Below are the code and all the weights of a small trained network. Each question names an input and a class and asks about switching units off, where a switched-off unit gives its printed mean instead of its output.

import numpy as np


def w(rows, s, z=0):
    codes = np.array(rows[::2]) - 128.0
    scale = np.full(codes.shape[1], s)
    scale[-1] = z or s
    return codes * scale


def norm(h):
    return h / np.sqrt((h * h).mean(-1, keepdims=True) + 1e-5)


def f(y):
    return np.maximum(y, 0)


def log_softmax(a):
    a = a - a.max(-1, keepdims=True)
    return a - np.log(np.exp(a).sum(-1, keepdims=True))


def net(x, mask):
    res = np.array(x, float).reshape(1, 8) / 4 @ E
    u = 0
    for l in range(4):
        y = f(norm(res) @ A[l][:, :-1].T + A[l][:, -1])
        res = res + np.where(mask[u : u + 5], y, B[l][:, -1]) @ B[l][:, :-1]
        u += 5
    return log_softmax(norm(res)[-1] @ U[:, :-1].T + U[:, -1])


A, B = {}, {}
E = w([
[201,161,51,172,178,140,64,122,114,189,162,60],'x0',
[110,38,142,52,82,123,184,147,166,87,156,136],'x1',
[76,7,107,90,101,170,56,90,113,210,232,112],'x2',
[183,46,161,105,164,90,124,85,182,34,72,126],'x3',
[206,172,104,188,120,65,28,175,171,66,28,189],'x4',
[150,80,112,163,94,170,201,76,250,95,112,27],'x5',
[35,114,137,175,159,116,90,115,214,142,93,215],'x6',
[153,82,11,75,107,104,152,254,158,123,139,41],'x7',
],0.0091)
A[0] = w([
[120,117,86,72,120,133,117,170,116,165,209,111,2],'0.n0',
[138,79,155,108,119,52,141,105,138,2,40,209,72],'0.n1',
[187,149,96,177,190,114,61,65,123,137,97,106,103],'0.n2',
[175,172,164,74,138,170,196,123,81,62,143,65,112],'0.n3',
[109,111,112,90,119,122,140,112,73,156,234,126,110],'0.n4',
],0.0083,0.0073)
B[0] = w([
[82,78,127,1,92,169,32,173,62,68,163,111,163],'0.n0',
[74,185,209,30,251,192,149,204,216,57,121,129,255],'0.n1',
[189,89,71,201,83,123,97,186,151,51,108,115,214],'0.n2',
[173,67,154,125,138,52,186,17,116,225,84,84,226],'0.n3',
[76,55,107,22,112,146,140,146,144,181,175,85,211],'0.n4',
],0.007,0.0066)
A[1] = w([
[110,185,183,123,109,72,127,75,49,208,133,216,89],'1.n0',
[177,255,97,161,74,95,74,154,78,170,125,142,2],'1.n1',
[141,127,210,96,143,117,119,118,153,63,66,207,67],'1.n2',
[183,122,37,139,121,88,77,103,137,101,133,156,72],'1.n3',
[128,74,89,175,186,90,74,22,175,139,111,90,78],'1.n4',
],0.0076,0.0057)
B[1] = w([
[77,170,193,125,167,138,208,91,154,95,28,154,189],'1.n0',
[113,142,75,90,151,145,62,134,110,48,183,217,197],'1.n1',
[157,157,2,167,92,125,39,87,136,49,157,221,254],'1.n2',
[166,200,193,134,138,118,173,76,132,160,122,40,183],'1.n3',
[152,113,153,174,39,147,151,173,220,238,131,169,184],'1.n4',
],0.0091,0.0052)
A[2] = w([
[162,174,120,188,123,121,50,178,160,101,87,133,199],'2.n0',
[148,170,57,201,163,170,70,118,71,142,191,112,3],'2.n1',
[133,176,204,168,210,83,115,69,118,116,53,188,114],'2.n2',
[86,100,166,196,103,215,63,1,163,134,204,177,113],'2.n3',
[180,247,124,195,120,124,41,150,51,160,143,175,88],'2.n4',
],0.0085,0.0036)
B[2] = w([
[167,61,62,133,98,97,143,55,200,121,103,84,254],'2.n0',
[154,91,63,108,134,75,55,173,217,96,144,126,173],'2.n1',
[108,142,81,99,173,158,53,136,26,91,145,112,225],'2.n2',
[89,145,152,107,173,68,239,41,80,201,138,143,207],'2.n3',
[136,97,44,119,188,163,128,82,174,2,128,164,220],'2.n4',
],0.01,0.0084)
A[3] = w([
[104,143,174,129,150,143,151,91,53,120,109,168,88],'3.n0',
[142,147,116,128,75,111,246,159,132,73,84,78,23],'3.n1',
[238,127,157,177,109,91,123,96,137,142,149,63,44],'3.n2',
[176,187,188,232,100,137,46,164,91,82,80,191,3],'3.n3',
[89,111,255,117,115,136,169,199,197,51,42,179,78],'3.n4',
],0.009,0.0029)
B[3] = w([
[157,177,190,73,156,45,117,143,171,156,73,141,219],'3.n0',
[132,155,93,207,172,81,173,108,162,235,74,148,249],'3.n1',
[208,130,144,145,72,104,144,158,93,73,74,112,230],'3.n2',
[182,29,115,118,128,134,65,186,191,71,166,80,171],'3.n3',
[149,91,2,114,189,103,50,67,214,94,188,229,253],'3.n4',
],0.0095,0.0043)
U = w([
[225,105,126,189,68,117,156,122,142,164,78,47,152],'0',
[95,85,158,72,142,111,182,73,134,208,161,143,199],'1',
[86,147,147,231,83,154,154,165,166,209,135,144,33],'2',
[77,152,117,195,140,157,165,188,146,161,132,129,38],'3',
[153,125,58,144,150,145,64,116,179,15,114,193,215],'4',
[74,244,206,128,163,134,130,106,56,130,83,189,96],'5',
[96,57,108,73,67,208,65,209,65,153,255,103,116],'6',
[146,151,159,179,154,162,84,153,46,96,134,127,3],'7',
],0.015,0.0049)

Each question gives the input, the list of numbers given to net, and the class t.
The units are the neurons (one row each of A and B). Each row of codes is followed by its name. A weight is (code - 128) times the scale printed after its matrix; where a second scale follows, it is the last column's (A, B and U).
mask holds one flag per neuron, layer by layer. A switched-off neuron (its flag False) gives its mean, the last column of its row in B, instead of its output. The means were averaged over made-up inputs and are rounded, as every weight is.
A unit's drop is (log p(t) with every unit on - log p(t) with that unit switched off) / (log p(t) with every unit on - log p(t) with every unit switched off).
The circuit of an input: a set's keep is (log p(t) with only the set's units on - log p(t) with every unit switched off) / (log p(t) with every unit on - log p(t) with every unit switched off). Starting from the 12 units with the biggest drops (on a tie, the unit counted first), units are removed one at a time, each time the one whose removal leaves the highest keep (on an exact tie, the one counted first), for as long as the keep stays at least 0.8.
units of the circuit, in order: the units of the circuit, biggest drop first
unit that matters most: the unit with the biggest drop
k most important neurons: the k neurons with the biggest drops, biggest first
k most important neurons of layer l: the k neurons of layer l with the biggest drops, biggest first
drop when u is switched off: that unit's drop, to one decimal
input [6,-3,3,0,-3,-7,5,-2], class 1: units of the circuit, in order	2.n3
input [-5,-3,-2,4,-1,-8,-7,-4], class 5: 4 most important neurons	1.n0; 2.n2; 0.n3; 0.n2
input [4,4,3,-8,7,4,-7,6], class 6: units of the circuit, in order	0.n0; 1.n0
input [-2,-4,8,4,2,7,-6,-8], class 0: 3 most important neurons of layer 1	1.n4; 1.n1; 1.n0
input [6,2,7,0,1,6,-3,-1], class 0: 2 most important neurons	0.n1; 2.n2
input [2,-6,-6,1,6,4,2,8], class 0: 2 most important neurons	1.n2; 2.n0
input [-3,0,-4,5,-4,8,-4,-7], class 1: 2 most important neurons	0.n3; 2.n3
input [1,8,-6,-1,-3,-4,8,-7], class 5: 3 most important neurons	2.n3; 2.n2; 0.n2
input [-8,-2,1,8,-4,-7,6,-5], class 5: 4 most important neurons of layer 2	2.n3; 2.n2; 2.n4; 2.n1
input [0,6,3,-6,-2,-6,3,-7], class 5: 2 most important neurons	1.n0; 2.n0
input [7,5,-5,5,-8,-2,-2,-2], class 0: 2 most important neurons	0.n3; 3.n2
input [-8,1,4,6,0,-8,-5,-8], class 5: 2 most important neurons	2.n3; 2.n2
input [-4,-1,-3,-8,4,-6,7,-8], class 4: 2 most important neurons of layer 0	0.n3; 0.n4
input [5,8,-4,-1,-8,-4,4,5], class 6: units of the circuit, in order	0.n0
input [4,6,-1,6,-2,-2,-7,-5], class 1: 2 most important neurons of layer 1	1.n2; 1.n3
input [-1,-4,1,-6,4,8,-6,-1], class 0: 2 most important neurons	0.n3; 1.n2
input [-3,1,3,-5,7,6,-6,7], class 0: drop when 2.n0 is switched off	0.0
input [3,-1,-3,-2,-3,2,8,0], class 2: drop when 1.n4 is switched off	0.3
input [-8,0,4,-5,0,1,4,-8], class 5: drop when 1.n0 is switched off	0.1
input [6,5,-2,-4,-1,2,-6,-6], class 0: unit that matters most	3.n2
